Here is a tiny trained network, its code and every weight. The questions are about switching its units off for an input and a class, where a switched-off unit gives its printed mean instead of its output.

import numpy as np


def w(rows, s, z=0):
    codes = np.array(rows[::2]) - 128.0
    scale = np.full(codes.shape[1], s)
    scale[-1] = z or s
    return codes * scale


def f(y):
    return y / 2 * (1 + np.tanh(0.7978845608 * (y + 0.044715 * y**3)))


def log_softmax(a):
    a = a - a.max(-1, keepdims=True)
    return a - np.log(np.exp(a).sum(-1, keepdims=True))


def net(x, mask):
    res = np.array(x, float).reshape(1, 6) / 4 @ E
    y = f(res @ A[0][:, :-1].T + A[0][:, -1])
    res = res + np.where(mask, y, B[0][:, -1]) @ B[0][:, :-1]
    return log_softmax(res[-1] @ U[:, :-1].T + U[:, -1])


A, B = {}, {}
E = w([
[127,122,122,132,117,119,123,125],'x0',
[161,118,216,224,210,24,165,85],'x1',
[175,174,171,209,26,216,174,81],'x2',
[123,50,197,99,139,183,28,49],'x3',
[254,20,106,107,143,154,195,163],'x4',
[130,132,130,127,133,133,129,128],'x5',
],0.007)
A[0] = w([
[236,40,113,114,122,146,166,162,123],'n1',
[121,39,182,130,132,186,35,65,64],'n2',
[69,189,159,135,102,112,87,130,57],'n3',
[27,208,140,146,121,88,48,118,61],'n4',
[129,44,198,131,129,187,30,51,74],'n5',
[115,50,187,105,142,199,63,36,80],'n6',
[28,229,142,143,116,106,82,75,122],'n7',
[216,28,113,114,131,145,170,181,97],'n8',
[80,79,95,23,228,65,109,165,52],'n9',
[150,116,200,193,175,61,179,71,100],'n10',
[163,228,72,125,108,72,189,175,54],'n11',
[214,24,67,98,128,163,216,112,92],'n12',
[140,209,50,196,113,87,201,209,87],'n13',
[110,129,82,85,78,182,103,166,3],'n14',
[102,115,56,5,85,195,99,172,116],'n15',
[142,154,174,190,58,210,176,110,58],'n16',
[134,60,197,103,137,182,48,29,75],'n17',
[199,178,163,228,31,218,139,92,75],'n18',
[146,89,214,198,219,26,160,87,131],'n19',
[94,176,57,146,153,94,235,211,87],'n20',
[128,207,62,190,98,118,220,202,88],'n21',
[111,129,68,44,52,204,110,152,99],'n22',
[211,64,133,111,132,143,153,168,81],'n23',
[98,125,57,60,28,218,111,174,116],'n24',
[178,175,168,178,35,185,157,94,89],'n25',
[97,118,70,48,66,212,107,142,129],'n26',
[159,165,158,207,48,205,164,91,94],'n27',
[54,249,171,147,134,84,39,93,116],'n28',
[15,202,123,118,102,126,97,91,109],'n29',
[95,88,83,52,218,47,64,226,32],'n30',
[203,41,127,114,129,149,172,163,76],'n31',
[153,120,227,217,173,53,161,61,107],'n32',
[152,109,209,212,175,65,147,99,98],'n33',
[155,144,141,120,135,132,94,128,81],'n34',
[222,13,121,99,148,133,171,162,120],'n35',
[160,163,179,176,30,195,187,82,74],'n36',
[148,216,58,150,117,83,212,188,84],'n37',
[134,62,183,103,145,172,33,50,66],'n38',
[253,65,107,107,133,141,146,147,110],'n39',
[47,230,158,142,103,109,71,105,106],'n40',
[124,176,81,150,142,119,181,174,21],'n41',
],0.0059,0.0036)
B[0] = w([
[47,132,164,183,110,215,200,72,220],'n1',
[160,134,189,51,63,71,148,192,200],'n2',
[105,110,140,148,129,172,172,109,150],'n3',
[81,87,136,183,120,188,192,86,191],'n4',
[182,119,205,38,67,87,154,193,212],'n5',
[171,129,201,45,57,71,154,208,206],'n6',
[50,115,180,186,91,223,231,82,210],'n7',
[65,116,160,175,109,194,192,96,214],'n8',
[69,6,54,84,232,21,47,23,225],'n9',
[194,193,64,182,135,163,67,176,212],'n10',
[166,113,178,62,65,101,145,162,174],'n11',
[56,134,164,178,99,198,189,92,222],'n12',
[179,122,196,52,61,76,152,191,203],'n13',
[173,179,106,160,147,145,71,161,154],'n14',
[198,209,61,215,184,139,52,157,240],'n15',
[102,76,93,113,192,59,84,78,182],'n16',
[174,125,185,32,52,90,153,197,209],'n17',
[94,37,77,87,211,48,75,61,221],'n18',
[220,221,47,217,158,159,42,188,255],'n19',
[159,104,173,19,59,84,140,178,198],'n20',
[153,90,191,30,54,72,138,186,200],'n21',
[193,239,58,213,154,161,59,189,214],'n22',
[78,128,163,171,107,186,172,84,178],'n23',
[221,220,69,222,152,165,66,178,235],'n24',
[93,36,72,93,218,47,70,59,196],'n25',
[205,221,81,203,162,139,69,157,220],'n26',
[91,39,54,80,205,25,66,35,203],'n27',
[67,119,156,178,94,209,213,82,219],'n28',
[79,154,159,175,119,210,201,108,192],'n29',
[67,6,62,83,243,20,46,23,229],'n30',
[68,124,161,181,101,206,204,88,189],'n31',
[198,229,69,192,148,166,77,174,236],'n32',
[209,254,51,199,163,191,50,201,211],'n33',
[133,121,131,121,123,119,137,130,118],'n34',
[54,125,157,180,104,205,218,82,232],'n35',
[85,38,66,79,231,41,38,34,201],'n36',
[164,113,206,29,66,104,133,196,196],'n37',
[179,109,189,27,46,79,147,197,200],'n38',
[40,126,154,182,95,206,202,92,207],'n39',
[60,117,172,184,99,200,227,95,198],'n40',
[139,121,173,97,103,104,120,137,138],'n41',
],0.0055,0.0059)
U = w([
[208,231,65,210,165,175,65,181,249],'0',
[2,111,185,181,106,232,230,76,146],'1',
[71,21,76,80,230,42,63,46,99],'2',
[177,118,227,4,40,95,149,220,2],'3',
],0.009,0.00082)

Each question gives the input, the list of numbers given to net, and the class t.
The units are the neurons (one row each of A and B). Each row of codes is followed by its name. A weight is (code - 128) times the scale printed after its matrix; where a second scale follows, it is the last column's (A, B and U).
mask holds one flag per neuron, in row order. A switched-off neuron (its flag False) gives its mean, the last column of its row in B, instead of its output. The means were averaged over made-up inputs and are rounded, as every weight is.
A unit's drop is (log p(t) with every unit on - log p(t) with that unit switched off) / (log p(t) with every unit on - log p(t) with every unit switched off).
most important unit: the unit with the biggest drop
top k neurons: the k neurons with the biggest drops, biggest first
drop of u: that unit's drop, to one decimal
input [-4,7,-7,4,-8,5], class 1: most important unit -> n28
input [6,-6,-7,-7,-2,-3], class 2: top 3 neurons -> [n30; n9; n19]
input [3,-8,-1,7,8,4], class 0: top 3 neurons -> [n15; n24; n22]
input [-3,-7,5,7,-5,-8], class 0: top 4 neurons -> [n24; n22; n26; n15]
input [4,1,5,-6,-5,-3], class 3: top 3 neurons -> [n21; n13; n37]
input [4,7,0,7,-1,6], class 0: top 3 neurons -> [n19; n33; n32]
input [-1,6,-3,-1,-7,-7], class 1: top 3 neurons -> [n28; n7; n40]
input [-6,-3,8,0,7,2], class 2: top 4 neurons -> [n36; n18; n27; n25]
input [8,4,6,8,-7,-4], class 3: top 4 neurons -> [n5; n17; n6; n38]
input [-4,5,-7,6,-7,-5], class 1: top 4 neurons -> [n28; n7; n40; n4]
input [-6,-6,-6,4,5,8], class 0: top 2 neurons -> [n15; n22]
input [4,3,6,7,-1,-3], class 3: top 3 neurons -> [n5; n17; n6]
input [8,-3,-2,7,7,-8], class 1: top 2 neurons -> [n35; n1]
input [8,-4,-6,7,7,-5], class 1: most important unit -> n35
input [-5,8,-8,4,2,8], class 0: top 3 neurons -> [n19; n33; n32]
input [0,2,5,8,-6,0], class 3: drop of n17 -> 0.1
input [-2,-1,-7,-7,4,1], class 2: drop of n6 -> 0.2
input [3,-8,-8,5,-3,7], class 0: drop of n22 -> 0.8
